In the rows, 128 means zero.
Each row is followed by its class; each block has classes of its own.
[162 129 115 120 122 130 110  97 128 137 147 123 114 114 133 103 119 140
 151 121 153 145 143  88 130 150 186 166 160 150 122  94]
duda
[ 92  89 117 135 133 132 177 146 134 134 103 122 133 115 141  96 141 122
 107 115 129 122 127 136 127 113 134 106 109 150 143 123]
duda
[ 69 160 107 134 157 101 112 153  64 168 108 135 135  82 101 124 200 137
 125 163 157 114 101 125 121 148 128 169 113 181 134 153]
Mivul
[167 183 120  76 140 134  84  52 146 170 171 143 122 120  97 129 155  87
 184 157  98  88 129  96 137 140 108 217 149 112  82 164]
zovom
[104 135 115 120 133 131 131 114 121 174 132 153 119 144 103 134 151 110
 116 129  98  90 106 106 127 101  99 166 128 103  90 184]
lamu
[127  88 150 138 119 134 157 106 124 175 123 121 126 227 159 165  89 116
 106  99  84 104 137 131 104  86  74  65 128  63 106 177]
zovom
[140 157 129 117 122 130 114  87 158  93 140 124 142 137 125 113  73 100
 154  98 110 104 166 127 112 118 116  95 139 100  98 130]
zovom
[149 116 127 106 126 135 156 102 157 170 130 133 104 151 129 137 145 101
 134 124  98 113 124 124 150  80 104 173 138 103  87 155]
zovom
[ 88 132 117 128 116 131 158 141 154 127 115 143 131 116 112 109 140 114
 133 125 120  96 119 131 134  81 113 135 117 109 106 157]
lamu
[131 106 126 135  80 163 160 124 136 126 126 101 116 109 143 125 126 140
 170 145 147 157 134 111 117 135 154 123 122 162 178 115]
nari
[129 142 137 135 137 110  69  92  93 160 143 130 130 193 132 158  87 138
 120 104 118 118 129 121  96 112 108 106 155  74  80 165]
zovom
[ 82 166 105 107 138 101  70 109 148 136 136 177 139 130 100 108 137  90
  67 103 119 101 129 128 103  60  62 155 132  82  70 175]
Sese
[112  70 116 152 107 158 176 105 125 105 116 112 115 166 142 132  62 115
  70  59  78 135 164 106  77 130  87  31 115 130 147 147]
nari
[170 124 128 127 110 134 160 131 158 115 123 119 107 140 153 126 112 124
 133 104 137 136 165 100 130 121 152 123 141 124 127 106]
Mivul
[ 86 129 150 154 117 143 120 183 127 106 109 106 136 156 152 128 106 155
 145 124 159 130 134 159  96 111 153  40 118 116 167 120]
mifug
[122  95 137 142  92 169 160  99 109 140 128 100 136 157 149 142  95 127
 146 125 102 131 143 100  79 155 105  59 110 142 182 149]
nari
[156 171 115 114 139 122  91 108 133  94 142 113 114  92 118 113 109 127
 182 130 154 131 154 124 150 149 188 171 156 159 104  92]
zovom
[134 152 137 122 137 126 117 134 128 162 123 129 125 148 141 139 163 138
 143 146 137 108 125 112 121 119 132 146 124 119 122 148]
Mivul
[197 123 154 111  94 158 128  87 166 162 155 116 130 172 173 124 112 141
 194 144 139 128 145  87 121 125 169 137 151  90 136 112]
duda
[ 22 140 118 168 160  76  85 152  42 184  99 161 155 158 108 147 152 142
  49 118 123 111  93 137  72 113  70  84 114 111 107 206]
Mivul
[174 215 125  83 137 143  65  62 131 133 169 116 136  70  95 110 142  88
 230 171 131 100 141  96 137 178 157 204 135 169 119 132]
zovom
[167 137 117 108 125 129 136 109 198  91 130 140 104 146 138 118  95 103
  95  68 106 110 181 101 124  91 120 120 140  91  84 125]
Mivul
[ 68 160 111  91 129 146 143 155 204 125 126 157 122  80  84  96 200  94
 129 138 125  93 108 158 140  32  92 192 110 129 102 166]
mifug
[210 143 140 114 135 126  87  99 185  85 155 129  76 182 143 148  75 146
 105  93 122 133 180 110 146  97 158 124 167  62  70 119]
gokam
[161 144 140  91 138 167 112 115 131 208 145 121  93 153 127 151 189 125
 168 171 111 109 100  93 137 119 136 199 133 143 131 157]
mifug
[106 120 107 121  99 133 213 162 162  95 103 117 119  26 104  81 181 105
 136 166 151 143 133 157 171 109 137 164 100 188 161 118]
gokam
[138 164 122 112 122 128 128 121 149 135 133 134 129 108 122 117 154 115
 157 141 143 112 143 104 128 122 133 159 128 131 121 131]
Mivul
[135 110 119 124  93 153 228 125 157  90 110  95 133  63 129  84 112  82
 191 132 132 127 168 138 155 149 147 110 110 192 172  81]
zovom
[113 158 128 132 127 127 120 122 115  96 124 103 151  93 123 107 105 119
 185 137 150 117 149 144 123 157 155 104 124 160 143 109]
zovom
[142 178 113  83 138 145  89 150 205 115 136 141  88  81 103 106 180 125
 162 143 154 124 115 130 168  71 176 231 145 135  93 115]
mifug
[118 171 137 131 144 116  76 119  71 144 140 116 140 117 114 140 150 149
 146 179 146 122 118 128 113 161 134 130 125 144 138 161]
gokam
[126  71 100 152 108 115 185 168  98 144 102 122  81 120 145 116 135 120
  62 100 165 185 135 119 146  84 144 156 147 176 135  89]
Sese
[169 176 146 102 122 168  93 107 135 143 154 104 118 133 136 128 132 130
 208 162 133 115 139  93 117 161 170 139 139 151 157 116]
mifug
[168 152 129  98 108 145 154 106 190 122 133 134 124 126 139 114 137 104
 157 127 118 106 160 100 133 106 126 149 129 107 116 128]
Mivul
[133 131 130 118 108 135 168 137 132 147 125 116 122  78 116 117 185 121
 158 190 143 133 119 136 153 126 129 171 112 161 157 143]
gokam
[207 131 129  89 104 173 104  64 174 172 164 125  81 157 136 153 143 130
 164 137 102 134 126  64 131 111 139 214 155 115 108 147]
nari
[197 138 120  99 124 148 151 105 184  94 133 106  94 113 139 109 107 106
 173 112 126 133 166 113 170 124 181 174 153 146 105  82]
zovom
[212 163 151 128 134 136  63  83  64 185 161 102 113 186 160 169 114 160
 185 153 143 131 147  51  99 210 182 136 162 137 143 120]
Mivul
[149 110 135 128 106 138 137 122 157 144 130 125 126 145 155 109 121 142
 145 124 151 139 132 112 128 104 165 130 143 106 129 109]
duda
[109 112 133 125 108 152 206 100 128 128 117 104 158 116 129 107 104  75
 166 129  90  94 158 134 113 149  81  59  93 153 162 140]
zovom
[123 103 134 119 104 177 204 130 100 177 122  96 121 104 126 117 168  99
 173 166 111 119 124 105 120 164 117 113 100 205 203 130]
mifug
[179 154 109 124 137 103  80 119  77 162 149 121  78  86 120 142 176 161
 162 152 186 164 128  76 146 172 211 245 179 197 116  92]
Mivul
[123 127 139 143 107 146 142 108  91 145 134 116 142 166 137 135  90 125
 157 128 110  98 142  98  99 155 124  71 126 115 145 150]
lamu
[101  66 142 146 134 149 166 140  85 211 120 113  90 208 139 173 130 114
  75 109  83 116 118 105  97 112  74  67 109 140 155 181]
mifug
[ 86 125 106 132 140 130 143 104  77 169 125 140 127 134  98 126 133 102
 102 118  82  87 115  96 109 140  83 126 118 140 110 187]
lamu
[134 127 135 148 103 121 162 184 172  85  99 112 119 104 158 107 133 153
 158 133 191 149 155 140 145 112 195 111 130 144 159  71]
Mivul
[150 187 140 102 141 126  57  86 141 136 152 129 138 152 124 137 116 126
 183 141 128  97 133 124 124 119 137 155 148  92  87 149]
zovom
[169 128 138 114 135 133 129 127 123 177 134 118  92 143 138 154 176 140
 130 174 123 134 115 117 153 117 138 185 133 126 122 163]
gokam
[138 107 100 132 139 119 141 136  62 187 122 117  87 109 131 127 169 124
 106 141 157 162 119  89 147 136 151 206 148 212 134 105]
Sese
[ 86 175 133 111 117 135 152 154 183  68 112 121 165  53 113  83 164 109
 166 181 143 101 141 178 143 102 120 111  84 140 154 143]
gokam
[121 158 141 141 118 122  74 113 110 116 134 126 155 177 155 123  71 124
 117 105 141 117 162 117  72 116 109  53 132  93 130 133]
Sese
[192  68 129 152 125 147  93  85  89 190 148 116  64 240 159 190  88 176
  79  74 101 167 128  62  84 143 146 142 178  98 105 155]
nari
[109 142 100 103 144 120 117 144 197 105 119 150 116  78 116  81 165 129
 117 116 153 125 121 141 162  64 167 200 135 127  83 112]
duda
[106 165  97 124 146 112  81 109  99 107 130 136 134  94 108  94 112  97
  97 102 137 122 154 107 105 139 118 134 132 168 114 122]
Sese
[130 125 129 148 123 112  86 103  65 177 137 134 123 181 144 144  97 126
  92 106 134 139 139  91  82 125 103 107 150 120 120 145]
Sese
[196 150  96 110 125 117  80  92 101 147 160 127  81  99 119 114 130 122
 132 122 169 171 146  63 143 146 184 238 185 185 103  79]
Sese
[113 139 141 152 139 114  84 106  71 130 130 110 147 174 140 147  70 138
 140 110 124 118 142 132  86 157 126  57 139 109 121 143]
zovom
[101 104 139 140 132 125 172 163 134 133 102 121 123 143 139 136 151 127
  85 142 113 121 124 162 132  85  93  88  99 111 137 173]
gokam

Next block, with new classes.
[129 133  99 167 132 142 142 107 148 167 156  85  98 154 124 108 135 115
 140 109 175 161 139 125 138 153 128 151 134  73 108  85]
risi
[155  41  81 159  72 207 112 115 120 136 128 114 149 106 192 128 151 132
 169  60 139 168 119 165 103 140 152  69  89 146  96 108]
Neron
[133  99 123 141 109 193 114 138 117 129 133 120 148 103 143 138 137 118
 149  96 125 158 135 123 115 128 111 127  70 134 158 129]
kem
[135 102 112 159 125 169 159 131  95 152  65  84 158 107 141 104 125  87
 142 223 156 121 110  89 164  77 166  82 105 146  96 176]
mes
[114 114 132 133 141 141 132 106 103 109 142 139 120 134 138 107 105 109
 107 187 136 147 148 137 114 153 115  98 129 129 112 138]
Ruvas
[147 114 143 153 144 163  90 137 103  90 126 112  79 149 118 128  96  92
 137 213  98 123 114  81 126 102  97 141 108 122 104 194]
viti
[152  79 111 130 120 161 156 129 129 139 108 109 148  65 144 116 137 116
 151 110 119 132 135 130 146 119 155 103  89 151 132 114]
Neron
[143 132 149 147 129 139 133 128  94 116 110 120 116 127 142 119  89  96
 129 181 146 127 127 139 136 127 116  98 120 133 125 162]
risi
[132 120 121 124 146 161  98 142 100 117 141  99  95 166 113 137 112 121
 147 163 119 120 105 133 143 143 115 154 119 139 122 149]
Deti
[118 112  91 157 100 151 107  90 147 175 158  94 104 181 130 107 149 133
 135 111 144 150 115 114 117 137 152 152 176  70  70  84]
viti
[ 92 110  93 158 134 157 158 115 125 158  80 118 151 131 143 118 114 148
 129 217 161 118 102 100 108  94 202 141 106 116 134 176]
kem
[139 116 109 142  93 168 121 113 161 153 179  87  96 179 121 133 142 150
 138 120 166 157 135 149 147 170 109 131 149  87 102  59]
Ruvas
[134 141 152 172 163 173  47 120 104 163 146 107 107 183 150 123 133 176
 162 158 127 109  89 127 132 140 127 123 155 127 122 170]
viti
[128  97 105 165 100 163 123  96 138 154 165  95  90 169 133 106 145 156
 140  95 137 176 110 138 129 175 123 129 131 102 122 107]
dul
[127  88 137 135 106 140 154 127 136 109 153 109 123 130 113 119 153 135
 125 112 105 181 155 119 112 146  93 103  83 112 128 164]
dul
[139 116 110 172 146 130 171 127 110 153  84 116 135 128 144 106 117 129
 145 210 166 120  98  98 155 107 183 121 107 125 141 179]
risi
[110 162  95 158 176 119 160 150 117 140  95 151 161 137 146 117 139 134
 143 200 145 130 111 135 126  90 179 125 108 136 168 177]
dimuz
[122  93 119 171 141 156 178 120  99 152  92 121 153  91 161  90 155 144
 151 160 148 158 127 105 139  95 162 100  93 141 119 169]
Biv
[118 107  81 130 131 134 139 128 112 178  35 133 136 195 157 129 172 167
 200  93 108 149  43 116 142  82 175 159  72 125 157 148]
Biv
[130 134  91 154 153 154  91 120 156 167 195  80 105 195 133 135 142 162
 152  90 146 137 135 177 133 179 140 171 164 104 129  75]
Deti
[139  72  91 139 100 231 151  94  95 161  87 117 144  67 157 108 155 128
 164 105 139 131  97 115 142 130 152 106  87 167 111 103]
Neron
[164 114 154 176 155 145 170 138 113  87 193 107  79  63 126  99  66  77
 113 163 167 130 212 113 129 137  65 141 120 105 144  92]
risi
[155  92 121 154 126 200 129 122 100 157 111  71 146  52 156 105 121  93
 144 143 126 147 130 126 178 133 138 125 102 166 128  95]
kem
[152  98  97 162 120 172 143 138 142 150 100 126 151  99 162 130 131  97
 161 108 124 162 140 121 105 120 137 111  93 132 145  91]
zize
[135 112 121 164 138 137  90 120 122 150 159  95 119 152 151 106 148 125
 142  93 151 173 161 157 142 131 114 130 151 104  98 113]
Biv
[147  78  98 122  93 217 166 108 113 122  84 118 180  67 141 129 142  79
 143  98 158 158 181 119 120  95 123 104  79 141 145 113]
Neron
[122 124 142 158 178 116  92 130 113  93 162  93  60 138 140 113  54 101
 122 163 126 139 126 137 108 146 123 139 117 130 124 147]
Deti
[144  83 112 142  98 205 145 100 138 138 127  94 159  90 144 132 143 121
 128 118 159 168 160 131 125 131 117  99  90 145 128 132]
dul
[123  99 116 160 154 153 160 119 110 162  80 121 150 119 145 106 143 147
 151 183 147 133 122 109 152  98 174 116 124 137 125 177]
Biv
[171  82 122 144  82 190 169 125 120 138  93 118 131 117 169 129 164  98
 191 115 105 168 117 118 101 110 113  90 110 182 133 114]
mosit
[157 147 144 163 130 139 118 134 110 107 139 132  94 170 132 126 105  93
 138 179 124 132 126 129 128 131  96 127 125 124 142 169]
risi
[125 139 131 167 152 142  74 125 134 116 171 101 104 175 136 119  99  95
 117 166 135 128 130 142 115 144 120 102 117 117 122 179]
mes
[142  84  99 130  87 198 157 107 134 156 102 118 161 101 148 130 151  92
 144 117  95 127 107 125 132 138 152  76  98 163  98 120]
mes
[115 102 114 155 166 163 175 120  91 151  63 129 154 112 151 103 124 138
 148 227 153 113 129 112 138  80 169 119 126 149 121 181]
Biv
[142 106  99 154 121 182 107 101 127 164 131 112 130 128 139 121 146 101
 147 107 134 148 141 115 132 126 131 141 170 102  83  76]
viti
[140  90 103 143 126 178 175 114 138 128 124 139 157  85 153 126 145 114
 137 143 143 162 149 110 119 131 137 100  71 147 146 113]
Ruvas
[124  86 111 143 136 184 127 105 110 148 101  97 172 106 168 131 143 125
 151  92 137 165 139 128 104 129 153  99  89 158 125 142]
Deti
[154 120 126 162 108 146 108 132 154 158 178  87  94 153 137 119 157 132
 155  98 135 165 132 146 155 130 109 136 137 113  97  96]
Biv
[131 115 104 164 149 205 147 131 123 144  99 135 171 109 127 141 161 152
 143 206 143  88  98  94 160 124 169  93  89 147 130 210]
mes
[149  85  98 141 110 176 176 120 110 135  81 107 129  88 172 113 151 117
 176 112 144 164  90 119 125 114 147 109  69 164 141 113]
mosit
[115 112  85 145 135 165 164 112 129 138  94 119 175 133 126 127 159 132
 120 199 169 153 147 119 130 102 156 122 101 124 131 188]
dul
[157 108  83 173  77 168  78 142 161 171 216  95  79 228 136 133 165 155
 180  73 135 164  76 155 129 173 131 144 144 107 132  88]
dimuz
[130 146 123 154 129 103 101 143 116 117 153 115  89 152 131 101 105  89
 115 181 118 140 116 122 116 123 113 151 121 116 111 129]
zize
[150  79 106 153  95 201 145 134 128 145 115 110 150  89 159 131 131 102
 161 108 115 162 130 122 123 121 137 119  77 147 150 102]
kem
[142 128 113 154 124 154 114 120 156 162 182  75 103 143 131 131 151 139
 146  91 127 143 139 141 136 154 124 158 158 121  92  66]
Deti
[126 126 108 195 169 148 159 106  98 152  85 100 160  87 159  89 158 137
 127 191 177 164 144  90 153  84 152 131 105 136 133 167]
dul
[132  87  89 153 125 175 125 110 108 150  84 128 129 152 145 131 139 146
 152 181 146 130  79  96 127 107 158 139 103 151 135 178]
dul
[154 105  97 182 119 171 114 119 174 184 198 104 108 164 135 131 154 148
 161 111 172 149 158 133 114 140 117 151 177 108 132  70]
dul
[154  68  89 138 113 172 142 133 119 154 109  96 141 113 160 131 135 112
 176  84 128 159 106 126 137 127 163 125  88 156 139  95]
Deti
[176  71  94 164 114 184 162 121 125 147  99 137 149  87 169 132 120  98
 165 129 146 137 108 116 137 133 169 100  85 158 154 131]
risi
[160  81 115 149 124 135 164 140 135 109 165 126 147  69 156 115 143 119
 127 133 141 163 160 119 140 132 128 105  69 141 143 105]
Ruvas
[143 123 114 126 115 171 156 134 119 155 117 154 140 114 147 115 174  85
 183  99  65 150 123 134 101 107 112 107  92 177 140 103]
Neron
[143 103 115 151  99 236 147 115 113 147  92 115 129  78 147 130 126 102
 158 138 110 145  98 105 140 126 128 126  75 165 142 110]
kem
[144 103 120 147 145 116 107 129 114  83 137 123  98 138 147 124 122 115
 130 150 140 147 126 130 108 128 120 136 116 130 124 168]
mosit
[128 110  91 170 136 168 102 121 154 174 181  80  93 196 143 118 176 185
 171  90 136 158 113 164 144 165 127 154 126  94  98 108]
Biv
[138  97 105 160 118 156 124  92 133 158 173  92 109 141 144  93 150 118
 127 135 134 176 136 136 151 182 130 113 148 122  82  78]
Ruvas
[147 119 131 159 115 197 111 129 119 108 117 132 118 140 124 142 117 110
 131 194 113 125 134 102 110 135  98 126 113 136 127 173]
zize
[124 139 170 101 133 136  97  97 126 152  82 109 108  90  83 114 143  11
 128  79  71 211 150 105 174 140  84  88 156 136  48 122]
Biv
[148  91 102 154 120 177 152 130 131 139 122 134 132  92 159 124 145 108
 164  96 136 168 131 127 130 107 130 119  78 142 135 113]
Biv
[167 127 147 176 132 175 112 126  84 110 138 115 108 127 160 117 108 101
 136 203 129 122 121 135 142 137  98 101 113 163 113 181]
risi
[116 101 106 159 120 165 121  95 153 170 181  92  93 152 122 114 157 158
 137 101 135 161 139 140 115 177 108 136 164  98  76  82]
dul
[137  88 115 170 140 175 152 115  86 144  88 122 129  82 148  93 124 128
 146 211 143 109 110 101 153 108 174 101 133 158 103 163]
Neron
[107 112  93 170 152 175 162  94  94 148  77 103 153 112 135  87 120 108
 113 238 169 141 120 101 149 118 194 107 137 140 111 191]
dimuz
[124 113  93 153 143 145 177 132 114 149  95 116 141 123 154 111 156 153
 159 216 187 120  94 109 120  85 179 125 110 148 128 167]
mosit
[124 126 118 133 150 161 115 106 110 115 119 129 128 156 131 129 129 118
 119 194 133 138 138 127 131 140 112 126 116 133 118 156]
Ruvas
[137 120 113 169 116 170  95 111  88  87 129 156  58 163 138 118 108  70
 129 184  79 173 100 143 119 156  80 109 147 142  73 156]
dul
[144  91 107 145  97 210 133 123 129 147 129 115 147  88 135 137 139 101
 145 117 139 147 139  97 125 116 124 149  95 138 143  99]
kem
[102 139 125 149 144 130 111 108 118 115 144  92 122 186 124 103 105 113
  94 187 134 122 145 152 124 147 132 107 140  93 105 182]
mes
[140 141 126 157 142 176  94 116 130 102 200 153 113 173 126 147 121 113
 117 176 154 109 159 137  83 154  86 144 120 126 141 185]
risi
[152 105 107 150 122 210 151 141 123 138 107 128 131 115 148 150 134  99
 183 130 116 149 112 111 114 112 129 116  80 174 152 127]
Deti
[105  99  87 134 142 188 206 109 105 161  71 131 182  89 155 117 127 150
 147 130 159 123 154 141 108 116 163 121 132 129 153  88]
dimuz
[131 105 132 158  90 144 104 113 173 172 202 110  94 169 121 119 170 147
 149  61 135 175 129 123 119 154 121 123 151  98  93 111]
Biv
